Below is a small trained network, with its code and all its weights. Each question gives an input and a class and asks what happens when units are switched off, that is, made to give their printed mean instead of their output.

import numpy as np


def w(rows, s, z=0):
    codes = np.array(rows[::2]) - 128.0
    scale = np.full(codes.shape[1], s)
    scale[-1] = z or s
    return codes * scale


def f(y):
    return np.maximum(y, 0)


def log_softmax(a):
    a = a - a.max(-1, keepdims=True)
    return a - np.log(np.exp(a).sum(-1, keepdims=True))


def net(x, mask):
    res = np.array(x, float).reshape(1, 2) / 4 @ E
    y = f(res @ A[0][:, :-1].T + A[0][:, -1])
    res = res + np.where(mask, y, B[0][:, -1]) @ B[0][:, :-1]
    return log_softmax(res[-1] @ U[:, :-1].T + U[:, -1])


A, B = {}, {}
E = w([
[133,7,33,95,93],'x0',
[165,74,128,90,236],'x1',
],0.013)
A[0] = w([
[137,83,167,113,198,113],'n1',
[145,142,197,179,139,145],'n2',
[23,115,115,194,9,98],'n3',
[182,160,251,144,167,105],'n4',
[169,77,136,85,243,128],'n5',
[171,167,236,137,147,179],'n6',
[74,61,65,114,102,81],'n7',
[112,137,149,254,166,91],'n8',
[17,157,93,141,51,100],'n9',
[106,170,205,174,160,78],'n10',
[85,67,97,58,92,236],'n11',
[128,164,157,131,141,159],'n12',
[136,66,119,173,113,173],'n13',
[92,194,242,162,139,133],'n14',
[102,151,151,173,44,139],'n15',
[142,53,54,80,89,69],'n16',
[65,138,133,101,144,254],'n17',
],0.0086,0.01)
B[0] = w([
[79,193,193,90,215,180],'n1',
[210,47,127,130,110,192],'n2',
[158,199,164,80,216,233],'n3',
[164,112,78,146,128,212],'n4',
[88,189,178,65,200,225],'n5',
[157,99,87,101,94,239],'n6',
[220,124,101,204,185,184],'n7',
[156,139,100,158,172,160],'n8',
[112,178,116,67,224,206],'n9',
[205,140,74,168,135,189],'n10',
[167,105,130,72,100,250],'n11',
[184,67,115,128,93,186],'n12',
[154,44,96,94,129,186],'n13',
[170,106,94,83,141,246],'n14',
[116,166,181,26,212,217],'n15',
[192,152,89,191,161,198],'n16',
[67,49,180,27,1,244],'n17',
],0.0087,0.011)
U = w([
[213,93,7,149,134,80],'0',
[88,195,173,91,221,126],'1',
[82,48,146,86,23,255],'2',
[43,133,95,181,155,76],'3',
[74,137,104,192,110,68],'4',
[90,157,89,197,118,72],'5',
[78,135,136,219,121,94],'6',
[95,149,94,181,117,61],'7',
],0.014,0.0079)

Each question gives the input, the list of numbers given to net, and the class t.
The units are the neurons (one row each of A and B). Each row of codes is followed by its name. A weight is (code - 128) times the scale printed after its matrix; where a second scale follows, it is the last column's (A, B and U).
mask holds one flag per neuron, in row order. A switched-off neuron (its flag False) gives its mean, the last column of its row in B, instead of its output. The means were averaged over made-up inputs and are rounded, as every weight is.
A unit's drop is (log p(t) with every unit on - log p(t) with that unit switched off) / (log p(t) with every unit on - log p(t) with every unit switched off).
The circuit of an input: a set's keep is (log p(t) with only the set's units on - log p(t) with every unit switched off) / (log p(t) with every unit on - log p(t) with every unit switched off). Starting from the 12 units with the biggest drops (on a tie, the unit counted first), units are removed one at a time, each time the one whose removal leaves the highest keep (on an exact tie, the one counted first), for as long as the keep stays at least 0.8.
units of the circuit, in order: the units of the circuit, biggest drop first
top k neurons: the k neurons with the biggest drops, biggest first
drop of u: that unit's drop, to one decimal
input [3,4], class 1: units of the circuit, in order	(n5)
input [3,3], class 2: units of the circuit, in order	(n3; n10; n4)
input [3,-3], class 2: top 2 neurons	(n5; n10)
input [5,8], class 1: top 2 neurons	(n5; n1)
input [0,-4], class 1: top 4 neurons	(n3; n15; n9; n6)
input [-1,-3], class 2: top 2 neurons	(n5; n1)
input [4,6], class 1: top 2 neurons	(n5; n1)
input [3,-1], class 2: drop of n4	0.2
input [-3,1], class 2: drop of n7	0.2
input [2,-4], class 1: drop of n15	0.1
